Small tables with named rows and columns. After each table, cells are looked up by row and column.

Fibi =
|  | Sanira | Rukefir | Ger | Sike | Naviboz | Momig |
|---|---|---|---|---|---|---|
| Luk | 88 | 150 | 51 | 44 | 109 | 92 |
| Ked | 36 | 96 | 63 | 40 | 193 | 161 |
| Natap | 99 | 47 | 125 | 71 | 56 | 112 |
| Vako | 204 | 124 | 43 | 74 | 139 | 34 |
| Lipod | 146 | 79 | 138 | 196 | 85 | 5 |
| Vep | 22 | 36 | 89 | 190 | 87 | 181 |
| Sero | 170 | 176 | 147 | 14 | 117 | 38 |
| Beva | 91 | 0 | 101 | 123 | 85 | 199 |

Vep, Naviboz: 87
Vako, Sanira: 204
Ked, Ger: 63
Sero, Momig: 38
Vep, Sanira: 22
Vep, Momig: 181
Natap, Rukefir: 47
Luk, Naviboz: 109
Natap, Sike: 71
Vako, Naviboz: 139
Ked, Sanira: 36
Lipod, Sanira: 146
Beva, Momig: 199
Luk, Ger: 51
Lipod, Sike: 196

Table Roguz
,Biravo,Vagavus,Setuka,Pilutep,Dof,Fem,Dezeli,Zafad,Vibevit
Gunum,299,-65,294,-32,334,630,-255,-142,-43
Muk,392,-117,284,207,112,-110,259,464,-270
Dol,215,-149,143,-47,174,257,-196,564,245
Bof,192,-343,-57,-50,286,-208,2,156,-320
Pivi,222,-405,58,-167,476,584,-390,-85,39
Kezam,-132,91,145,43,38,-154,-89,262,51
Lukov,-179,455,-15,14,-425,-328,327,-755,-76
Mavud,48,269,-5,-77,-224,25,90,18,441
Mudo,-39,-381,-4,244,126,-12,-129,154,-41

What is the Pilutep of Lukov in Roguz? 14
What is the Zafad of Gunum in Roguz? -142
What is the Pilutep of Kezam in Roguz? 43
What is the Fem of Muk in Roguz? -110
What is the Dezeli of Pivi in Roguz? -390
What is the Dof of Mavud in Roguz? -224
What is the Dezeli of Dol in Roguz? -196
What is the Dof of Mudo in Roguz? 126
What is the Biravo of Bof in Roguz? 192
What is the Dof of Lukov in Roguz? -425
What is the Biravo of Kezam in Roguz? -132
What is the Vibevit of Kezam in Roguz? 51
What is the Biravo of Mavud in Roguz? 48
What is the Biravo of Gunum in Roguz? 299
What is the Zafad of Kezam in Roguz? 262
What is the Dof of Pivi in Roguz? 476
What is the Setuka of Pivi in Roguz? 58
Row with the largest Pilutep: Mudo

Met =
|  | Gaduze | Netutan | Gan | Gegere | Ner | Sateba | Tok |
|---|---|---|---|---|---|---|---|
| Dus | 133 | 128 | 98 | 77 | 237 | 220 | 104 |
| Zatakeb | 147 | 176 | 174 | 180 | 153 | 135 | 164 |
| Meb | 93 | 164 | 144 | 154 | 141 | 179 | 81 |
| Lelo | 34 | 189 | 118 | 102 | 206 | 118 | 177 |
| Dibana | 166 | 66 | 142 | 196 | 159 | 108 | 236 |
| Gidise | 183 | 204 | 145 | 88 | 106 | 177 | 35 |
| Gidot | 42 | 166 | 166 | 89 | 170 | 146 | 208 |
| Gal | 136 | 159 | 248 | 149 | 129 | 164 | 105 |
| Vegu | 59 | 176 | 189 | 126 | 132 | 205 | 192 |
| Tor | 144 | 195 | 134 | 157 | 192 | 218 | 213 |
| Tuge | 170 | 120 | 81 | 143 | 93 | 137 | 87 |
| Gide | 182 | 160 | 114 | 187 | 93 | 181 | 129 |

What is the Gan of Vegu in Met?
189
What is the Sateba of Tuge in Met?
137
What is the Sateba of Zatakeb in Met?
135
What is the Gan of Gidise in Met?
145
What is the Gegere of Gide in Met?
187
What is the Gaduze of Meb in Met?
93
What is the Gaduze of Gidot in Met?
42
What is the Netutan of Dibana in Met?
66
What is the Tok of Dus in Met?
104
What is the Gegere of Gidot in Met?
89
What is the Ner of Zatakeb in Met?
153
What is the Gaduze of Gidise in Met?
183
What is the Sateba of Tor in Met?
218
What is the Gaduze of Dus in Met?
133
What is the Ner of Tor in Met?
192
What is the Gegere of Zatakeb in Met?
180
What is the Netutan of Gal in Met?
159

Pirika:
|  | Nez | Vaf | Gos | Nekabi | Beb | Tusege | Relefo |
|---|---|---|---|---|---|---|---|
| Kebapif | 58 | 11 | 118 | 12 | 161 | 148 | 162 |
| Dedivu | 59 | 174 | 72 | 152 | 7 | 129 | 140 |
| Biv | 135 | 127 | 111 | 123 | 96 | 71 | 64 |
| Zogo | 80 | 11 | 93 | 112 | 203 | 85 | 33 |
| Tima | 138 | 16 | 130 | 43 | 215 | 163 | 106 |

Dedivu, Gos: 72
Dedivu, Nekabi: 152
Zogo, Tusege: 85
Kebapif, Nekabi: 12
Dedivu, Beb: 7
Tima, Relefo: 106
Biv, Nekabi: 123
Dedivu, Relefo: 140

Table Sizos
,Sos,Livi,Kosuput
Bolidi,119,125,110
Sotasiv,69,49,94
Zuvupu,197,117,98
Zerakez,92,151,131
Zakosu,113,158,117
Fisek,81,171,143
Tetusi,109,116,206
Pez,111,115,115
Vokebi,97,102,88

Sos of Tetusi is 109
Livi of Zakosu is 158
Livi of Zerakez is 151
Kosuput of Pez is 115
Sos of Pez is 111
Livi of Vokebi is 102
Livi of Tetusi is 116
Kosuput of Zuvupu is 98
Livi of Zuvupu is 117
Sos of Zuvupu is 197
Sos of Bolidi is 119
Livi of Bolidi is 125
Kosuput of Zerakez is 131
Kosuput of Bolidi is 110
Sos of Fisek is 81

Table Vezim
,Zoruzi,Repe,Fur,Laduvi,Pesa,Maneni,Vevuna,Nopure,Butolof
Lozite,-49,-30,-2,-23,-14,10,-10,-35,2
Kek,-40,-28,-15,-20,-9,-9,7,-69,-15
Biku,-5,-11,5,-10,-13,9,-59,65,17
Ginipu,7,10,-17,-28,-8,10,46,-28,-18
Meruk,-7,-3,-13,-34,-7,21,27,-25,-4
Rurose,13,-1,-11,-8,-8,-9,-32,32,-4
Tokizun,8,-1,-10,-7,-9,-10,-27,25,-7

Ginipu, Nopure -> -28
Meruk, Vevuna -> 27
Kek, Laduvi -> -20
Kek, Repe -> -28
Rurose, Pesa -> -8
Rurose, Laduvi -> -8
Meruk, Fur -> -13
Tokizun, Laduvi -> -7
Lozite, Butolof -> 2
Lozite, Zoruzi -> -49
Tokizun, Maneni -> -10
Ginipu, Pesa -> -8
Ginipu, Maneni -> 10
Lozite, Laduvi -> -23
Lozite, Nopure -> -35
Kek, Pesa -> -9
Kek, Nopure -> -69
Row with the largest Pesa: Meruk

